Here are made-up things, facts about them, and rows of numbers that follow some of those facts. Name the thing behind each unnamed row.

Some things and their rows:
dedon: 53 42 39 -38 -5 12 -16 6 -3 -29 -6 43 58 -30 -28 30 -12 12 -14 -10 0 -39
 -3 10 6 -4 18 -10 38 20 -56
raber: 67 9 41 -35 24 51 -11 18 -7 -25 -18 44 -1 -6 -44 5 -18 12 -21 25 8 -44
 24 15 5 -10 5 -24 0 2 -38
zegrom: 40 43 4 -35 -6 80 -13 6 -14 -20 -39 45 4 -29 -22 3 -12 13 -24 5 -21 -37
 -20 14 13 -10 17 -32 40 0 2
begran: 61 24 17 -34 -15 -10 -1 5 -6 -30 -6 42 26 -3 8 7 -2 27 12 -34 -20 -35 2
 23 7 22 16 -15 -8 2 -53
plezek: 38 19 7 -38 -14 99 -18 2 -13 -25 -42 43 4 -31 0 -1 27 11 -14 -21 -13 -19
 -23 63 38 -3 18 -36 71 -7 25
dristo: 90 22 40 -38 -18 12 -14 5 -14 -28 18 38 12 11 4 -2 -12 24 6 -38 -13 -45
 -6 24 9 -4 15 -31 34 7 -33
gristokin: 53 18 5 -36 28 -7 4 11 -1 -31 -31 42 40 -27 -44 42 -15 12 -24 -19 -4 -38
 10 15 9 -3 13 10 2 -7 -50
vufazu: 45 17 19 -29 -13 14 -7 6 -18 -23 -33 44 15 -26 -45 9 -8 9 -27 8 -9 -32
 -24 13 19 -10 13 -10 22 -1 -17
bratro: 45 8 8 -23 17 19 -10 9 2 -27 -34 44 3 -28 -48 5 -8 13 -21 34 -16 -39 -2
 14 8 -8 14 -7 -7 -5 -42
tutrogram: 45 55 6 -35 23 34 -13 15 -7 -23 -43 43 10 -30 -23 17 -8 12 -25 -6 -16
 -34 4 8 7 -8 17 7 25 -6 -17
bekas: 52 49 18 -39 22 -2 -11 8 9 -29 -32 43 44 -29 -19 55 2 2 -8 -11 -18 -39
 22 12 8 -10 13 2 3 0 -51
stimun: 48 7 5 -36 -22 -13 28 5 -13 4 -14 44 12 -2 -16 4 -16 59 -20 -16 -12 -41
 -16 16 13 23 11 -14 -10 3 -51
seskekluk: 48 8 14 -27 -2 6 -4 8 -12 -21 -23 46 15 -27 -48 4 -12 12 -24 16 6 -36
 -21 12 9 -11 10 -5 19 0 -21
trazil: 57 61 22 -33 1 46 -11 11 -12 -17 -36 46 32 -24 -25 15 -16 9 -26 -10 -16
 -40 -18 18 12 -6 17 -21 45 -1 -18
bravis: 54 49 2 -11 7 10 -12 58 -11 28 -48 47 4 -9 -46 18 -17 7 -29 17 -2 -13
 -20 32 22 -8 13 -36 -7 2 25
tridro: 49 38 29 -34 -7 -1 2 4 -10 -24 -32 46 44 -17 -40 3 -14 7 -27 16 -11 -42
 -21 17 25 -5 14 0 30 15 -43
beri: 42 8 14 -12 2 -9 8 13 -16 -17 -23 39 16 -27 -44 4 -14 13 -28 21 33 -35
 -12 11 13 -11 9 9 -2 -3 -27
brafa: 78 3 10 -34 -16 6 -18 8 -11 -26 9 41 5 8 15 0 13 12 7 -37 21 -39 -16 63
 13 -3 7 -33 27 12 -16
trokofler: 44 27 22 -38 -2 26 -12 10 -15 -20 -24 42 15 -29 -34 3 -14 7 -21 -12 -14
 -34 -20 12 26 -6 12 -12 54 1 -21
doskom: 42 17 43 -11 19 39 -17 10 -17 -30 -19 49 3 -12 -45 5 -11 7 -29 82 -12
 -37 11 17 8 -14 8 -14 -1 12 -55

How the things are related:
{dege, doskom, stoba, pleboklo, bratro, nodri, ploki, fopi, kotro, podrir, serem, raber, plezek, tutrogram, rura, rigofis, tredrul, fleter, stilan, roden, skagutam, plota, keflum, luzas, skeme, bistek, buflok, skubes, zegrom, stastesur, vestek, koduk, brogak, zano, klupos, trilun, vival, trerosel, debu, dribretum, famul, bravis, bopla, sikir, skozom, drepesun} Ψ a
{gutun, tridro, zesto, pobron, stegri, poplik, drizisa, darok, kuzipen, fisul, dratra, magrok, kleflur, dedon, rogrik, treken, bogas, brigrin, kleso, brunar, stulok, gozitus, lafus, rupluzon, zogri, tenu, suklan, bufovel, luse, kalun, butra, dabrun, kloplol, nadek, lugrus, bezam, skistun, rivol} Ψ c
{fiplu, viruk, litran, beri, pilor, bekas, geko, gristokin, flapur, togan, diladre, trone, klasibor, soflidok, trevar, nifle, trazil, flaru, lasoke, foplen, kipu, flemar, tramestu, plode, stima, gribrol, basas, zupu, ziva, seskekluk, stagaklu, taskaga, stestu, kogis, migrin, zezam, gubazir, vufazu, bure, metun, mifogem, belil, nutruflik, trokofler} Ψ b
ξ safi <- dege, zupu, tenu, vival
ξ bufun <- doskom, foplen, stastesur
ξ stimun <- stoba, luzas
ξ giros <- pleboklo, nifle, suklan, brogak
ξ flinel <- gutun, viruk, rura, dedon, tramestu, zezam
ξ skidal <- tridro
ξ vike <- fiplu, tredrul
ξ planis <- bratro, beri, drizisa, fleter, nutruflik
ξ dristo <- nodri, treken, brunar, klupos, trilun, skozom
ξ bapa <- ploki, darok
ξ nabin <- litran, bezam
ξ kliristim <- zesto, basas, vestek
ξ skenus <- pilor, bogas, brigrin, rupluzon, zogri, bufovel, bravis
ξ mosku <- bekas, plezek, bure, bopla
ξ klipe <- fopi, lasoke, bistek, lafus, butra, dabrun, sikir
ξ driste <- geko, tutrogram, seskekluk, kloplol
ξ futrom <- pobron, magrok, kleflur, kalun, vufazu
ξ fefla <- gristokin, flemar, nadek, gubazir, skistun
ξ skobrok <- kotro, flapur, diladre, plode, ziva
ξ renas <- podrir, trevar, stulok
ξ tovo <- togan, klasibor, stestu
ξ vizoski <- trone, belil
ξ kloklu <- stegri, soflidok
ξ plefu <- poplik
ξ rebrur <- serem, stilan, skubes, debu
ξ subo <- raber, rogrik, migrin
ξ brovuk <- kuzipen, keflum
ξ stapek <- fisul, flaru, taskaga
ξ mure <- dratra, rigofis, koduk
ξ druklaskul <- trazil, roden
ξ begran <- kipu
ξ sorem <- skagutam, metun
ξ suna <- plota, lugrus, rivol
ξ kloger <- stima, skeme, buflok, zegrom, trokofler
ξ zume <- gribrol, famul, drepesun
ξ flurul <- kleso, kogis
ξ skabin <- gozitus
ξ brafa <- stagaklu, dribretum
ξ gebrek <- zano
ξ vesto <- luse
ξ kluzak <- trerosel
ξ goniskim <- mifogem
stoba μ: flapur, suna
ploki μ: gutun, doskom, luse, flapur
zesto μ: bapa, fefla
giros μ: fisul, rura, dribretum, tramestu
sorem μ: soflidok, klipe, vizoski
kotro μ: mure, nifle
trone μ: stagaklu, kloger, bratro
skobrok μ: pobron, doskom
trevar μ: flapur, planis
plezek μ: begran, poplik, flapur, stulok, nutruflik, tovo
skenus μ: kloklu, fopi, drizisa
magrok μ: safi, rivol, tramestu, lugrus
flaru μ: rivol, gutun, fisul, fiplu, zume
lasoke μ: trerosel, nodri, raber
tredrul μ: mure, flinel
fleter μ: skabin, zupu, flinel, dribretum, darok
rogrik μ: klipe
kipu μ: gubazir, vesto, tutrogram
plode μ: roden
skagutam μ: geko, fefla, nifle, tovo
treken μ: gutun, rura, metun, nodri, stima, flapur, nifle
keflum μ: plota
bistek μ: stagaklu, futrom, vesto, gebrek
brigrin μ: skubes, skidal
kleso μ: gristokin, kloger, serem, darok
basas μ: buflok, soflidok, doskom, tramestu, gebrek
bufun μ: stagaklu, nodri, geko, nifle, darok
vestek μ: stilan, luzas
brovuk μ: safi, metun, foplen, subo, planis, lugrus
rupluzon μ: pobron, litran, butra, taskaga, vival
koduk μ: bapa, gubazir, butra, sikir
zogri μ: zupu, klupos, luse, flurul
stestu μ: zano, stegri, raber, tridro
kogis μ: doskom, gebrek
migrin μ: trerosel, darok
zezam μ: gutun, stilan, stagaklu, kliristim, klipe, lugrus, fopi
kloplol μ: gutun, dabrun, rebrur, gribrol, trilun
debu μ: dedon, nifle, kluzak
bravis μ: trazil
bure μ: vike, gribrol
bopla μ: safi, pilor, foplen, lugrus, bekas, brunar, nabin
belil μ: dedon, stima, viruk, flapur, lafus
skozom μ: fisul, viruk, bekas, druklaskul, trilun
brafa μ: dratra, stilan, klupos
drepesun μ: pobron
[doskom, kotro, tutrogram, stima, zano, skozom, drepesun] γ m
[stoba, lasoke, plode, plota, stagaklu, skistun] γ g
[pleboklo, viruk, flapur, podrir, togan, gubazir] γ j
[gutun, ploki, pilor, gristokin, stegri, drizisa, klasibor, trevar, fisul, trazil, magrok, tredrul, stilan, luzas, stastesur, tenu, luse, famul, sikir] γ d
[tridro, migrin] γ q
[bratro, zesto, bekas, serem, rigofis, foplen, zegrom, lafus, nadek, bezam, dribretum] γ e
[litran, kuzipen, treken, buflok] γ h
[fopi, poplik, rura, skagutam, gribrol, gozitus, ziva, bufovel, trokofler] γ k
[geko, nifle, skubes, brunar, basas, taskaga, kalun, lugrus] γ i
[pobron, roden, brogak] γ p
[diladre, trone, darok, dratra, keflum, bogas, kleso, stulok, klupos, mifogem] γ f
[raber, tramestu, zupu, kogis, bravis, nutruflik] γ l
[plezek, dabrun] γ n
[dedon, kipu] γ r
[skeme, butra] γ o


Now the same things, written a new way:
Known rows:
pilor: 23 -33 63 11 21 42 55 16 -12 -12 -3 0 1 11 -23 27 -10 -3 -22 13 -1 16 10
 13 23 3 32 -5 12 12
kotro: -14 39 -21 -30 4 -2 19 -20 -17 -16 -19 -3 -27 16 54 49 -10 19 24 32 -9
 -1 1 24 3 -17 -11 12 -28 14
skobrok: 11 39 -19 -28 6 -5 23 27 -19 -11 -28 46 -18 -20 26 -7 20 -3 -5 -14 42
 -16 -13 -8 15 17 14 28 -33 12
mure: -12 -14 15 -28 11 7 -5 -20 14 -12 -17 -1 31 17 -8 0 7 -4 -14 -10 -17 20
 0 58 10 -11 -3 26 8 10
doskom: 21 -28 23 7 -13 1 43 -2 20 -12 -22 61 -6 -17 -23 -7 25 1 0 -13 42 -10
 -20 -8 13 4 -3 -4 -27 15
dristo: -11 -19 13 -30 1 -1 2 -17 25 -4 -20 2 39 -9 -8 -6 10 -5 -5 -11 -7 8 -11
 32 10 -7 0 10 6 10
brunar: -1 -27 17 -29 1 9 -5 2 24 1 -2 1 1 -11 -10 -9 -9 12 -6 23 -18 1 -16 -4
 12 -17 -7 -1 47 12
trerosel: -12 -26 12 -24 -11 32 -4 -20 -4 -12 -3 0 8 22 -21 -6 9 4 7 1 -5 16 -15
 43 5 -17 -1 -5 -11 11
vestek: -11 38 -19 -30 -5 0 3 0 -20 -13 -24 0 -25 -12 23 12 0 15 20 8 15 -13 -13
 4 7 -17 -6 -3 -31 11
druklaskul: -10 -23 22 -23 4 1 -4 -12 21 -8 -21 3 40 -10 -20 -7 15 -4 -17 -13 -5 8
 -10 37 12 -3 9 23 -6 11
trazil: 13 -28 6 3 4 20 13 8 10 -10 13 1 23 -6 14 22 -1 0 5 1 -13 14 -14 -2 5 8
 2 -4 10 14
suklan: 3 -29 28 -29 3 8 -6 1 9 9 -3 1 22 -11 -19 -11 2 11 -13 27 -8 -4 -9 7 11
 -16 -4 -2 14 11
keflum: -13 28 -19 -26 2 0 11 -1 -17 -16 -16 1 -23 -12 28 34 -12 0 22 3 23 -13
 -12 -5 3 -8 -6 -4 -29 13
kloplol: -2 24 -17 -29 14 -3 7 16 -19 -13 -22 1 -23 -16 48 -7 -11 23 -4 43 10 -12
 28 -3 6 -18 -7 9 -27 13
goniskim: -10 -23 23 -24 6 2 -4 -14 20 -9 -20 3 40 -10 -19 -6 12 -5 -20 -13 -7 10
 -11 39 13 -4 10 23 -7 11
zegrom: -7 -26 29 -20 -11 35 20 -26 12 -11 30 -2 21 -8 -21 -7 4 1 26 -11 26 5
 -14 9 4 -15 -4 -5 -25 11
dribretum: -8 -27 28 -22 -11 41 13 -26 3 -11 28 -1 18 -1 -20 -8 5 -1 24 -10 23 6
 -14 14 5 -16 -5 -3 -26 11
zesto: -9 24 -16 -31 24 0 6 13 -21 -12 -5 -5 -23 -13 66 4 -10 7 19 24 12 -13 27
 -5 5 -16 -8 29 -29 10
plefu: -13 -22 23 -22 4 2 -3 -12 20 -8 -20 3 40 -10 -21 -6 16 -3 -18 -12 -6 10
 -10 40 14 -4 10 24 -7 10
drepesun: -2 11 -20 -23 -8 -3 31 12 -18 -12 -24 13 -26 -16 16 19 11 6 18 -10 32
 -14 -17 -8 10 4 -6 -1 -31 16

Rows to name:
No name comes twice in this set of rows, the named rows included.
23 -27 33 40 -10 -7 87 -26 100 -17 27 60 2 -14 31 28 -12 36 -19 42 37 21
 101 12 2 -16 -7 -3 6 58 -> flapur
4 15 -21 29 9 2 -5 40 -18 -14 10 -5 -22 -5 58 68 -7 11 -18 76 -1 -11 15
 -3 1 2 -5 51 -31 43 -> lasoke
-10 12 15 -28 39 -3 42 17 -23 -14 -27 1 -25 -8 8 19 -7 -5 -21 2 12 -12
 41 28 27 -4 16 33 -29 10 -> skenus
-14 -24 6 -27 -10 15 1 -26 17 -13 4 0 8 22 -18 -7 -1 20 18 8 -4 20 -12
 48 5 -19 -5 -6 3 10 -> nodri
-12 48 -12 -30 1 -6 33 0 -12 -14 -17 2 -26 -12 80 26 -13 54 -1 50 36 -11
 113 -1 5 -18 -14 9 -19 46 -> treken
-12 49 -20 -29 -2 -3 12 -22 -18 -17 -23 -3 -23 6 41 24 -9 27 19 34 6 -8
 32 44 3 -19 -9 -3 -28 11 -> debu
-2 25 -19 -31 20 -2 -4 27 -21 -11 -23 -1 -23 -14 43 -4 -4 13 1 29 1 -13
 1 -4 11 -17 -5 10 -28 11 -> rogrik
-12 35 -20 -29 9 -3 15 -22 -17 -18 -17 -2 -26 13 43 43 -12 10 21 38 -15
 -10 1 30 5 -18 -9 13 -27 12 -> skagutam
27 5 -19 -5 0 -2 25 55 -17 -12 -24 41 -23 -18 51 39 5 7 3 -12 38 -17 -13
 -9 5 38 6 -4 -29 36 -> kogis
-11 -26 -7 -3 11 6 5 -14 18 -14 11 -3 3 53 36 42 -11 9 -3 42 -20 45 19
 62 3 -15 -6 -1 52 16 -> nifle
11 -34 78 -18 28 30 39 6 -11 -12 -9 3 -17 -8 -25 -7 -11 -4 -21 44 -17 3
 -5 5 32 -17 0 -2 27 10 -> bufovel

The same things again, as new rows of numbers:
Named rows:
skeme: -11 12 8 -25 -16 15 -27 -20 -31 18 20 11 -11 -35 9 27 6 -11 -8 -13 -1 17
 2 26 13 23
pleboklo: -2 16 6 -24 -13 12 -30 -20 -24 17 17 14 -12 -36 13 27 8 -10 -12 -17 0 19
 1 28 12 18
seskekluk: -8 5 15 -25 -7 25 -19 -18 -23 17 8 -1 -6 -41 -1 31 8 -10 -21 -2 11 17 6
 23 7 22
debu: 3 9 -25 -17 -37 12 46 -8 -12 32 9 -17 -27 -7 12 -20 -5 -19 -4 -7 9 0 3
 13 -22 26
gozitus: 3 3 9 -27 -14 11 -21 -14 -14 14 4 1 -8 -41 -2 35 16 -18 -14 -1 1 25 3 30
 16 26
vestek: 11 11 -25 -22 -22 27 28 -10 -9 29 16 -7 -16 -21 18 -9 9 -11 0 -4 5 8 4
 18 -16 24
flinel: -5 -33 -16 -19 6 -29 -6 -20 -11 -13 -34 -6 45 23 -7 -23 -30 33 -19 17 16
 23 -17 -17 37 8
lafus: 15 33 -6 3 -16 1 19 12 24 3 -16 -10 -12 -53 18 -25 32 7 -41 -2 -40 -29 6
 -11 65 9
zupu: -11 -1 37 7 1 -8 19 1 -15 12 -27 5 13 -36 15 -13 -11 3 -10 2 -11 -5 -16
 3 23 16
brafa: 27 -12 -67 -46 -15 10 -2 -30 25 18 6 -11 23 39 3 -20 -14 14 -26 16 34 14
 15 -4 -13 14
suklan: 2 -5 5 -28 -14 17 -16 -18 -22 16 8 1 -8 -41 -7 34 16 -13 -12 -2 2 26 2
 25 15 21
luse: -8 -9 18 7 -6 0 28 -3 -17 11 -35 1 8 -41 13 -18 1 9 -5 2 -29 10 -16 6 30
 15
stestu: 0 13 -15 -27 -39 24 15 -16 -7 34 20 -19 -28 -16 0 18 -2 -30 -22 -3 27 2
 13 17 -29 21
fiplu: 3 -2 17 -2 10 31 22 -10 -9 20 -12 -4 16 -48 24 -19 15 20 -2 6 -13 7 -10
 -5 13 18
planis: 19 -30 -24 -22 29 0 -7 -23 9 -5 -31 0 60 9 11 -40 -10 52 -12 19 2 20 -9
 -19 33 11
brigrin: 27 -2 -22 -34 0 33 -21 -29 -6 39 -22 8 -48 -38 30 59 9 -21 -20 2 10 15
 50 77 -24 14
brogak: -4 17 -2 -20 -13 14 -25 -15 -32 12 15 4 -9 -46 -3 26 6 -4 -9 -7 -2 20 3
 31 8 23
kotro: -5 13 -19 -6 -45 -4 37 -11 -12 32 4 -9 -28 -5 14 -17 -13 -20 -10 -14 0 0
 -4 10 -16 19
ziva: -6 8 19 -21 -10 17 -25 -15 -21 19 13 4 0 -46 2 31 5 -12 -17 -1 9 14 1 25
 4 21
tovo: -2 -28 -20 -18 8 -31 -4 -17 -6 -19 -47 -7 36 27 -6 -28 -37 35 -28 21 14
 6 -4 -11 44 -1

Rows to name:
No name comes twice in this set of rows, the named rows included.
9 -20 -26 -48 17 -2 -69 -34 -5 -15 -5 10 42 6 -12 27 -11 30 -36 14 28 33
 10 7 37 12 -> skidal
2 -3 16 -7 -5 13 5 -7 -16 17 -10 3 5 -47 11 0 13 0 -6 -1 -22 22 -11 12
 21 17 -> drizisa
20 -12 -68 -36 -38 -15 27 -26 22 18 -6 -25 6 62 -3 -31 -37 -2 -35 12 44
 3 14 -8 -20 8 -> bufun
18 13 -27 -21 -24 48 47 -15 15 51 21 -17 -6 -18 24 -28 19 -12 -5 1 9 3 5
 4 -40 24 -> flaru
-7 1 16 5 10 4 9 -6 -28 6 -22 8 15 -48 19 -23 2 21 6 -1 -29 10 -15 6 31
 17 -> stilan
-23 41 12 -6 -33 -25 -4 0 -26 -21 -14 -9 -42 -28 -15 14 -5 -16 -51 7 -21
 -51 19 11 75 17 -> sikir
10 12 -13 -20 -16 44 16 -18 1 41 22 -10 -2 -33 15 3 19 -9 -9 0 10 10 5
 10 -25 24 -> bure
33 -13 -70 -41 -19 10 20 -28 33 23 4 -12 27 45 8 -39 -14 13 -22 17 30 10
 11 -11 -21 15 -> giros
-2 6 8 -4 1 9 2 -6 -25 10 -6 7 4 -42 18 -13 4 13 -2 -2 -20 10 -9 17 22
 20 -> luzas
28 15 -45 -31 -27 54 43 -12 10 49 40 -8 -9 -19 28 -24 24 -9 9 -2 6 9 9
 11 -41 33 -> bopla
27 5 -34 -27 -33 46 39 -13 16 50 24 -15 -10 -24 18 -13 24 -19 0 -3 0 16
 3 11 -33 30 -> kloplol
21 -3 6 8 37 37 11 -17 0 32 -57 15 2 -61 62 -9 7 30 -8 12 -26 1 26 45
 -11 6 -> pilor
-14 0 28 15 1 7 28 -10 -10 20 -28 4 16 -40 27 -33 -1 20 -8 -1 -21 2 -20
 -8 20 6 -> stima
-19 -6 43 20 14 -2 22 -3 -22 9 -43 6 21 -46 27 -30 -4 24 -10 -4 -29 3
 -27 -10 38 4 -> flapur

Now the same things, written a new way:
Some things and their rows:
skenus: 38 -20 15 28 -15 -17 -27 -16 -14 38 19 12 56 -12 47
kloplol: 10 5 15 19 -7 -21 -42 -8 19 16 4 5 45 11 41
suna: -12 -15 35 32 -2 -20 -10 -37 21 27 32 13 35 -15 20
bekas: -19 -11 28 21 7 -17 -17 -29 27 24 -18 -12 32 -3 18
stilan: -23 -4 18 29 20 -12 -16 -25 13 13 -7 -3 26 -2 24
metun: -20 -8 32 32 8 -19 -16 -30 25 13 -4 -15 36 0 23
litran: -23 -13 28 23 5 -21 -18 -31 22 21 -11 -13 31 1 22
begran: -14 -17 32 30 -4 -19 -6 -35 16 27 28 14 33 -14 21
vike: -17 -18 29 29 -5 -18 -5 -33 14 27 24 15 31 -13 23
klasibor: -24 -10 28 32 9 -18 -16 -27 24 11 -10 -11 37 -3 22
tredrul: 16 4 13 29 9 -22 -31 -1 11 23 -8 14 39 14 39
skagutam: 23 10 25 32 11 -21 -29 -2 11 26 -6 14 41 16 34
gubazir: -26 -10 35 18 5 -26 -21 -26 18 27 -21 -11 30 -2 16
luse: -24 -1 25 19 7 -9 -22 -32 24 3 1 -7 38 -7 24
raber: -13 -4 17 25 17 -6 -13 -26 20 21 -11 -6 25 -3 12
stoba: 26 10 27 31 16 -26 -54 -15 31 30 19 4 48 5 27
lasoke: 17 -2 4 18 5 -54 -25 -12 11 10 -12 12 72 34 18
giros: 15 -13 15 28 -17 -31 -29 -8 12 38 26 31 43 0 38
dribretum: -16 -6 22 19 18 -11 -15 -30 19 25 -14 -4 23 -2 18
zogri: 35 -5 11 20 -6 -7 -41 -17 -11 16 -6 -16 58 -2 50

Which thing is each row?
No name comes twice in this set of rows, the named rows included.
24 11 24 33 10 -21 -31 -6 16 26 0 9 39 19 36 -> debu
25 -10 0 16 -8 -8 -47 -16 -13 16 -5 -16 55 -6 52 -> rupluzon
13 4 12 28 5 -22 -29 0 8 26 -9 12 33 19 41 -> fleter
-5 3 58 27 18 -28 -40 -40 46 29 9 -18 46 -11 8 -> flapur
-17 -3 23 29 17 -12 -10 -28 12 15 -6 -5 23 3 23 -> trerosel
-24 5 30 22 7 -7 -25 -29 32 7 3 -7 34 -7 25 -> gutun
-19 -14 33 31 -6 -17 -2 -27 15 28 19 17 25 -10 23 -> flinel
22 4 31 37 7 -32 -52 -12 40 24 12 0 61 5 33 -> trevar
7 -4 17 28 -6 -31 -39 -2 19 26 -10 2 44 13 34 -> plode
14 -14 14 27 -18 -30 -25 -6 9 38 23 33 41 2 39 -> brafa
20 2 11 12 -14 -13 -26 -7 16 26 -11 7 35 22 41 -> kleso
-23 -5 20 21 17 -15 -21 -32 19 24 -5 -9 18 -1 23 -> buflok
-42 -11 7 30 21 -24 -41 -31 14 6 16 -9 27 -12 30 -> doskom
-23 -9 37 20 6 -27 -21 -29 19 25 -18 -12 32 -4 13 -> togan
-11 -14 35 31 -4 -18 2 -31 11 27 20 17 32 -9 22 -> mure

